Below are the code and all the weights of a small trained network. Each question names an input and a target symbol and asks about switching units off, where a switched-off unit gives its printed mean instead of its output.

import numpy as np


def w(rows, s, z=0):
    codes = np.array(rows[::2]) - 128.0
    scale = np.full(codes.shape[1], s)
    scale[-1] = z or s
    return codes * scale


def f(y):
    return y / 2 * (1 + np.tanh(0.7978845608 * (y + 0.044715 * y**3)))


def softmax(a):
    e = np.exp(a - a.max(-1, keepdims=True))
    return e / e.sum(-1, keepdims=True)


def log_softmax(a):
    a = a - a.max(-1, keepdims=True)
    return a - np.log(np.exp(a).sum(-1, keepdims=True))


def net(x, mask):
    ids = ['αβγδζηθλμξπστφψω'.index(c) for c in x.split()]
    T = len(ids)
    res = E[ids] + P[:T]
    u = 0
    for l in range(2):
        r = res
        for j in range(3):
            rows = slice(2 * j, 2 * j + 2)
            q, k, v = (r @ M[l][rows].T for M in (Q, K, V))
            z = softmax(np.where(np.tri(T) > 0, q @ k.T / 2**0.5, -1e9)) @ v
            o = O[l][rows]
            res = res + np.where(mask[u + j], z, o[:, -1]) @ o[:, :-1]
        u += 3
        y = f(res @ A[l][:, :-1].T + A[l][:, -1])
        res = res + np.where(mask[u : u + 4], y, B[l][:, -1]) @ B[l][:, :-1]
        u += 4
    return log_softmax(res[-1] @ U[:, :-1].T + U[:, -1])


Q, K, V, O, A, B = {}, {}, {}, {}, {}, {}
E = w([
[146,107,125,132,186,104,100,24,60,105],'α',
[171,143,229,204,130,140,175,90,85,139],'β',
[152,188,167,151,215,158,162,150,145,134],'γ',
[197,94,167,152,59,174,123,46,160,97],'δ',
[241,112,110,58,88,156,196,200,180,60],'ζ',
[108,188,145,131,103,90,195,141,208,139],'η',
[191,53,159,81,137,151,139,127,100,60],'θ',
[40,135,134,63,144,75,133,151,166,145],'λ',
[107,192,63,92,182,79,121,96,77,76],'μ',
[177,136,194,157,37,109,132,148,120,197],'ξ',
[98,73,223,65,171,125,164,121,149,147],'π',
[151,190,176,122,121,60,180,88,31,101],'σ',
[83,78,92,255,150,116,211,146,87,70],'τ',
[143,170,61,140,78,73,140,51,130,99],'φ',
[80,186,164,87,95,145,64,140,126,63],'ψ',
[100,95,128,79,152,36,109,111,37,200],'ω',
],0.019)
P = w([
[110,179,81,81,99,235,195,89,65,159],'0',
[116,160,92,88,78,195,187,98,73,146],'1',
[125,149,100,120,90,165,167,94,91,129],'2',
[128,146,101,142,97,138,145,98,109,113],'3',
[137,143,109,156,111,114,125,102,117,99],'4',
[146,134,114,164,124,92,107,112,128,87],'5',
[153,136,122,180,136,76,90,123,147,75],'6',
[160,122,128,188,151,55,75,126,160,66],'7',
[167,119,139,202,158,38,63,133,176,58],'8',
[177,112,139,207,167,14,54,140,196,53],'9',
[178,114,137,226,176,6,41,141,206,38],'10',
],0.012)
Q[0] = w([
[124,123,127,93,87,106,146,70,126,59],'0.h1',
[164,148,119,127,84,106,145,77,124,26],'0.h1',
[111,101,164,123,124,119,148,130,124,117],'0.h2',
[109,122,176,128,136,192,170,161,157,157],'0.h2',
[213,62,99,166,6,120,187,145,108,94],'0.h3',
[159,136,154,147,100,101,212,98,182,155],'0.h3',
],0.012)
K[0] = w([
[84,75,106,123,78,113,127,141,91,20],'0.h1',
[79,67,86,243,146,112,148,149,114,31],'0.h1',
[154,107,155,130,159,112,131,162,132,159],'0.h2',
[139,138,149,100,124,107,119,115,138,132],'0.h2',
[242,194,165,1,139,19,32,45,197,99],'0.h3',
[119,188,180,112,198,89,148,134,212,174],'0.h3',
],0.0097)
V[0] = w([
[48,94,105,221,155,197,164,193,126,156],'0.h1',
[151,178,130,146,61,135,123,59,85,89],'0.h1',
[212,193,113,89,216,105,108,3,171,198],'0.h2',
[209,245,195,26,117,95,34,84,161,125],'0.h2',
[134,162,205,49,162,111,123,96,194,201],'0.h3',
[168,91,107,121,114,73,171,94,114,146],'0.h3',
],0.0044)
O[0] = w([
[74,1,188,51,66,36,223,159,106,198,178],'0.h1',
[92,140,104,176,96,136,146,140,134,94,255],'0.h1',
[55,47,129,62,101,64,181,152,139,118,83],'0.h2',
[63,85,93,74,151,35,225,56,90,93,72],'0.h2',
[140,209,134,144,249,206,37,141,137,128,21],'0.h3',
[68,157,144,122,118,104,128,150,132,130,162],'0.h3',
],0.006,0.0043)
A[0] = w([
[111,200,92,233,179,156,64,110,75,163,84],'0.n1',
[49,162,142,118,154,172,61,105,160,114,55],'0.n2',
[177,166,139,212,115,178,35,160,158,220,67],'0.n3',
[116,87,252,155,116,200,86,119,149,175,2],'0.n4',
],0.005,0.0017)
B[0] = w([
[130,88,158,93,62,60,219,110,72,64,245],'0.n1',
[126,58,63,203,212,254,79,107,244,180,169],'0.n2',
[171,32,41,45,103,98,249,144,205,94,181],'0.n3',
[217,145,140,137,78,166,141,103,164,65,159],'0.n4',
],0.007,0.0012)
Q[1] = w([
[222,142,99,99,136,186,35,194,145,183],'1.h1',
[37,129,98,95,199,97,121,84,66,164],'1.h1',
[188,182,109,137,123,57,133,37,119,195],'1.h2',
[117,135,169,95,178,212,69,89,203,255],'1.h2',
[113,124,155,221,22,49,135,115,129,104],'1.h3',
[97,119,67,233,133,192,109,155,137,75],'1.h3',
],0.0085)
K[1] = w([
[55,120,89,118,109,216,210,122,83,163],'1.h1',
[119,167,183,64,133,129,139,75,127,133],'1.h1',
[102,79,151,108,101,82,153,122,141,101],'1.h2',
[91,134,86,90,97,222,192,119,69,173],'1.h2',
[172,109,188,152,162,6,108,159,169,66],'1.h3',
[129,163,115,114,130,154,72,81,179,98],'1.h3',
],0.012)
V[1] = w([
[100,213,136,129,86,135,102,111,206,35],'1.h1',
[173,126,87,100,81,46,94,85,142,210],'1.h1',
[78,53,228,60,61,124,110,128,137,44],'1.h2',
[52,203,127,108,136,74,161,254,192,103],'1.h2',
[126,215,200,213,149,90,85,77,72,167],'1.h3',
[95,21,146,217,211,105,191,130,161,36],'1.h3',
],0.007)
O[1] = w([
[213,102,68,99,89,187,129,119,123,220,214],'1.h1',
[205,116,138,221,103,70,135,167,180,126,92],'1.h1',
[109,97,1,164,214,214,152,125,116,138,254],'1.h2',
[190,127,120,38,147,137,182,85,66,21,86],'1.h2',
[46,91,127,32,114,181,191,124,186,79,198],'1.h3',
[60,188,160,124,71,183,146,121,62,208,184],'1.h3',
],0.0075,0.0055)
A[1] = w([
[79,62,132,118,103,37,165,134,53,107,2],'1.n1',
[148,112,157,80,167,193,2,171,122,148,127],'1.n2',
[180,200,110,29,156,135,88,67,166,153,83],'1.n3',
[74,198,62,70,168,67,66,139,137,120,20],'1.n4',
],0.0091,0.0044)
B[1] = w([
[185,159,228,98,161,141,24,78,222,81,253],'1.n1',
[77,39,160,68,15,88,230,91,95,31,177],'1.n2',
[120,187,142,170,153,29,52,210,204,124,204],'1.n3',
[236,65,94,143,45,141,49,212,1,192,177],'1.n4',
],0.0076,0.0052)
U = w([
[124,153,146,208,139,118,113,133,124,59,61],'α',
[102,40,121,59,155,112,158,92,209,144,116],'β',
[52,160,71,119,120,184,60,161,142,62,122],'γ',
[52,158,68,166,202,86,91,57,81,153,175],'δ',
[206,48,147,113,42,91,170,173,129,167,62],'ζ',
[157,30,45,124,198,138,193,88,48,100,183],'η',
[58,197,109,142,140,97,109,188,233,172,133],'θ',
[168,114,155,80,135,124,74,78,131,158,139],'λ',
[188,177,99,166,147,120,104,109,1,126,105],'μ',
[199,139,131,133,115,220,86,77,185,139,97],'ξ',
[232,152,115,109,152,203,141,165,120,105,120],'π',
[188,161,130,92,150,161,146,20,99,74,64],'σ',
[133,132,83,166,88,57,150,68,127,97,68],'τ',
[130,208,87,145,254,183,127,144,102,133,255],'φ',
[137,183,182,98,54,166,147,131,55,195,134],'ψ',
[68,85,46,136,157,67,136,215,128,191,211],'ω',
],0.0092,0.0078)

Each question gives the input, a string of symbols that net reads in full, and the target symbol t.
The units are the heads (2 rows each of Q, K, V and O) and the neurons (one row each of A and B). Each row of codes is followed by its name. A weight is (code - 128) times the scale printed after its matrix; where a second scale follows, it is the last column's (O, A, B and U).
mask holds one flag per unit, layer by layer, with each layer's heads first. A switched-off unit (its flag False) gives its mean, the last column of its rows in O or B, instead of its output. The means were averaged over made-up inputs and are rounded, as every weight is.
A unit's drop is (log p(t) with every unit on - log p(t) with that unit switched off) / (log p(t) with every unit on - log p(t) with every unit switched off).
The circuit of an input: a set's keep is (log p(t) with only the set's units on - log p(t) with every unit switched off) / (log p(t) with every unit on - log p(t) with every unit switched off). Starting from the 12 units with the biggest drops (on a tie, the unit counted first), units are removed one at a time, each time the one whose removal leaves the highest keep (on an exact tie, the one counted first), for as long as the keep stays at least 0.8.
units of the circuit, in order: the units of the circuit, biggest drop first
most important unit: the unit with the biggest drop
top k neurons: the k neurons with the biggest drops, biggest first
which heads matter: for each layer, one digit per head in row order, 1 if its drop is at least 0.15 and else 0, layers parted by /
input δ ξ ψ τ α ω λ δ ζ ψ, target μ: most important unit -> 1.h3
input ψ τ θ, target ψ: units of the circuit, in order -> 0.h1, 1.h3
input τ φ μ φ δ μ η ζ, target σ: units of the circuit, in order -> 1.h2, 1.h1
input α π τ σ, target ψ: units of the circuit, in order -> 0.h2, 0.h1
input ψ φ δ σ δ γ τ η, target ψ: units of the circuit, in order -> 1.h3, 0.h1
input ψ μ τ ω ψ π λ λ ψ ξ, target η: units of the circuit, in order -> 1.h2, 0.h3
input δ ψ ψ φ δ ξ τ θ, target ψ: units of the circuit, in order -> 1.h3, 0.h1
input ψ ψ μ, target μ: units of the circuit, in order -> 1.n4, 0.h1
input φ ψ ψ φ ψ π λ τ ψ ψ, target η: which heads matter -> 001 / 010
input σ ψ δ ζ ψ ξ α ψ φ φ τ, target ζ: units of the circuit, in order -> 1.h1, 0.h1
input ξ ψ β δ δ τ, target ω: which heads matter -> 100 / 110
input α τ η, target ψ: units of the circuit, in order -> 0.h1, 1.h3
input π ψ σ φ α σ τ γ, target ψ: units of the circuit, in order -> 1.h3, 0.h3
input σ δ ω ψ ω ζ τ, target μ: most important unit -> 1.h3
input λ δ λ τ ψ ψ τ ω τ μ, target ψ: units of the circuit, in order -> 1.h3, 0.h1
input ξ δ τ δ, target ψ: units of the circuit, in order -> 0.h1, 1.h3
input α α μ τ ψ π σ λ π τ τ, target ψ: which heads matter -> 011 / 001
input σ σ δ λ ψ φ δ ψ ζ τ ω, target ψ: which heads matter -> 000 / 001
input σ η ψ φ ψ τ ψ ξ, target η: which heads matter -> 101 / 010
input σ ω ψ ω ψ τ ψ, target ψ: which heads matter -> 100 / 001
input μ τ μ, target ψ: which heads matter -> 110 / 001
input ψ π ω, target λ: top 3 neurons -> 1.n1, 1.n4, 0.n2
input τ β μ ψ ω, target η: which heads matter -> 111 / 011
input ξ α τ ψ δ, target η: units of the circuit, in order -> 1.h2, 0.h1
input ξ ψ ψ λ ψ τ η δ ξ σ ω, target β: top 2 neurons -> 1.n1, 1.n4
input α ψ θ γ ζ π ψ ω γ τ σ, target ψ: units of the circuit, in order -> 1.h3, 0.h1
input ξ ζ ψ α ψ β τ φ, target ψ: units of the circuit, in order -> 1.h3, 0.h1
input ω δ σ, target σ: which heads matter -> 000 / 001
input β μ φ τ, target ζ: most important unit -> 0.h1
